Below is a small trained network, with its code and all its weights. Each question gives an input and a class and asks what happens when units are switched off, that is, made to give their printed mean instead of their output.

import numpy as np


def w(rows, s, z=0):
    codes = np.array(rows[::2]) - 128.0
    scale = np.full(codes.shape[1], s)
    scale[-1] = z or s
    return codes * scale


def f(y):
    return y / 2 * (1 + np.tanh(0.7978845608 * (y + 0.044715 * y**3)))


def log_softmax(a):
    a = a - a.max(-1, keepdims=True)
    return a - np.log(np.exp(a).sum(-1, keepdims=True))


def net(x, mask):
    res = np.array(x, float).reshape(1, 7) / 4 @ E
    y = f(res @ A[0][:, :-1].T + A[0][:, -1])
    res = res + np.where(mask, y, B[0][:, -1]) @ B[0][:, :-1]
    return log_softmax(res[-1] @ U[:, :-1].T + U[:, -1])


A, B = {}, {}
E = w([
[202,179,60,234,76,99,100,172],'x0',
[154,38,123,108,159,170,52,208],'x1',
[152,156,109,125,255,78,130,133],'x2',
[29,202,31,95,125,176,93,149],'x3',
[148,74,54,60,89,36,109,81],'x4',
[96,195,210,114,105,46,30,146],'x5',
[131,131,128,130,132,128,127,126],'x6',
],0.006)
A[0] = w([
[160,40,136,91,116,165,6,231,81],'N1',
[72,72,160,59,182,170,153,79,73],'N2',
[60,90,180,63,142,138,141,100,101],'N3',
[111,160,185,176,145,198,151,148,13],'N4',
[192,164,53,219,186,74,96,145,80],'N5',
[128,185,176,103,113,76,62,146,20],'N6',
[118,217,144,159,52,76,190,23,104],'N7',
[195,57,225,150,25,145,153,91,104],'N8',
[222,89,187,180,195,98,201,99,128],'N9',
[93,150,208,193,80,221,128,142,158],'N10',
[169,109,106,144,62,136,83,202,111],'N11',
[166,121,64,72,176,35,88,80,165],'N12',
[100,181,208,112,68,88,35,137,26],'N13',
[76,179,30,109,164,176,117,101,150],'N14',
[189,81,175,145,121,81,140,74,116],'N15',
[159,136,77,218,44,128,119,159,27],'N16',
[103,171,189,198,203,167,123,146,154],'N17',
[78,112,177,46,178,130,143,113,120],'N18',
[103,47,85,84,3,92,99,58,90],'N19',
[60,168,56,101,93,176,132,144,65],'N20',
[174,85,41,142,112,226,245,109,3],'N21',
],0.0067,0.0029)
B[0] = w([
[41,170,156,101,218,176,234,73,255],'N1',
[173,174,147,202,69,145,117,59,199],'N2',
[187,179,138,215,55,135,107,64,182],'N3',
[216,145,52,76,145,88,151,146,153],'N4',
[169,154,198,181,59,207,118,61,225],'N5',
[155,64,97,206,168,77,111,99,163],'N6',
[65,121,170,95,216,196,211,101,244],'N7',
[60,171,125,103,119,120,61,182,253],'N8',
[55,178,145,97,113,116,47,194,254],'N9',
[203,122,47,79,122,127,174,188,228],'N10',
[113,153,165,150,117,182,155,80,195],'N11',
[199,149,76,88,122,159,191,198,238],'N12',
[131,34,51,219,210,18,101,98,195],'N13',
[79,159,167,101,109,110,55,186,210],'N14',
[89,170,133,99,133,138,73,186,202],'N15',
[174,190,188,183,54,171,110,46,202],'N16',
[197,124,60,75,116,129,171,178,203],'N17',
[180,171,130,198,51,140,122,68,189],'N18',
[217,139,61,85,122,146,189,204,234],'N19',
[86,170,157,93,121,114,41,176,177],'N20',
[104,37,49,211,227,1,71,76,240],'N21',
],0.0089,0.004)
U = w([
[118,24,78,223,210,13,72,79,99],'0',
[202,172,184,193,14,188,99,44,65],'1',
[141,124,130,98,116,151,134,150,252],'2',
[241,140,58,48,121,127,191,208,36],'3',
[23,176,174,69,105,120,2,196,40],'4',
[34,135,182,89,235,204,239,63,71],'5',
],0.011,0.013)

Each question gives the input, the list of numbers given to net, and the class t.
The units are the neurons (one row each of A and B). Each row of codes is followed by its name. A weight is (code - 128) times the scale printed after its matrix; where a second scale follows, it is the last column's (A, B and U).
mask holds one flag per neuron, in row order. A switched-off neuron (its flag False) gives its mean, the last column of its row in B, instead of its output. The means were averaged over made-up inputs and are rounded, as every weight is.
A unit's drop is (log p(t) with every unit on - log p(t) with that unit switched off) / (log p(t) with every unit on - log p(t) with every unit switched off).
The circuit of an input: a set's keep is (log p(t) with only the set's units on - log p(t) with every unit switched off) / (log p(t) with every unit on - log p(t) with every unit switched off). Starting from the 12 units with the biggest drops (on a tie, the unit counted first), units are removed one at a time, each time the one whose removal leaves the highest keep (on an exact tie, the one counted first), for as long as the keep stays at least 0.8.
units of the circuit, in order: the units of the circuit, biggest drop first
most important unit: the unit with the biggest drop
top k neurons: the k neurons with the biggest drops, biggest first
drop of u: that unit's drop, to one decimal
input [4,5,2,-3,4,1,4], class 5: units of the circuit, in order -> N1, N10, N11
input [-1,-5,-4,-6,6,6,-1], class 0: units of the circuit, in order -> N13
input [6,5,3,-8,7,1,5], class 4: top 2 neurons -> N9, N15
input [5,1,-2,-6,-2,-1,-3], class 4: units of the circuit, in order -> N8, N9
input [4,6,-3,2,-7,6,1], class 3: top 3 neurons -> N10, N17, N21
input [2,-3,2,-7,8,7,3], class 3: top 4 neurons -> N12, N19, N21, N15
input [6,8,-5,-5,4,7,2], class 5: top 2 neurons -> N1, N11
input [-2,-4,-1,-7,-5,7,-1], class 0: top 2 neurons -> N13, N6
input [-3,-8,-6,8,1,-7,8], class 4: top 2 neurons -> N20, N14
input [-8,7,7,5,1,-4,-3], class 1: units of the circuit, in order -> N2, N18
input [5,-6,-6,-8,2,7,6], class 4: top 2 neurons -> N8, N15
input [-5,-3,-3,6,-7,-2,7], class 3: top 3 neurons -> N10, N4, N17
input [6,-6,-1,2,0,6,-2], class 0: top 3 neurons -> N13, N6, N1
input [-6,-6,-5,0,-2,3,8], class 1: top 4 neurons -> N3, N1, N18, N2
input [-7,-7,-8,7,-7,6,-5], class 2: top 2 neurons -> N10, N7
input [8,-7,0,-5,-5,-8,6], class 0: units of the circuit, in order -> N21
input [0,1,-1,-7,5,3,6], class 4: units of the circuit, in order -> N8, N15
input [-1,3,1,-4,-2,-2,5], class 4: units of the circuit, in order -> N9, N19, N12
input [-2,1,-5,4,7,0,2], class 3: drop of N19 -> 1.0
input [3,8,-6,-5,0,-3,8], class 5: drop of N9 -> 0.0
input [-2,-2,2,8,-7,-6,7], class 4: most important unit -> N14
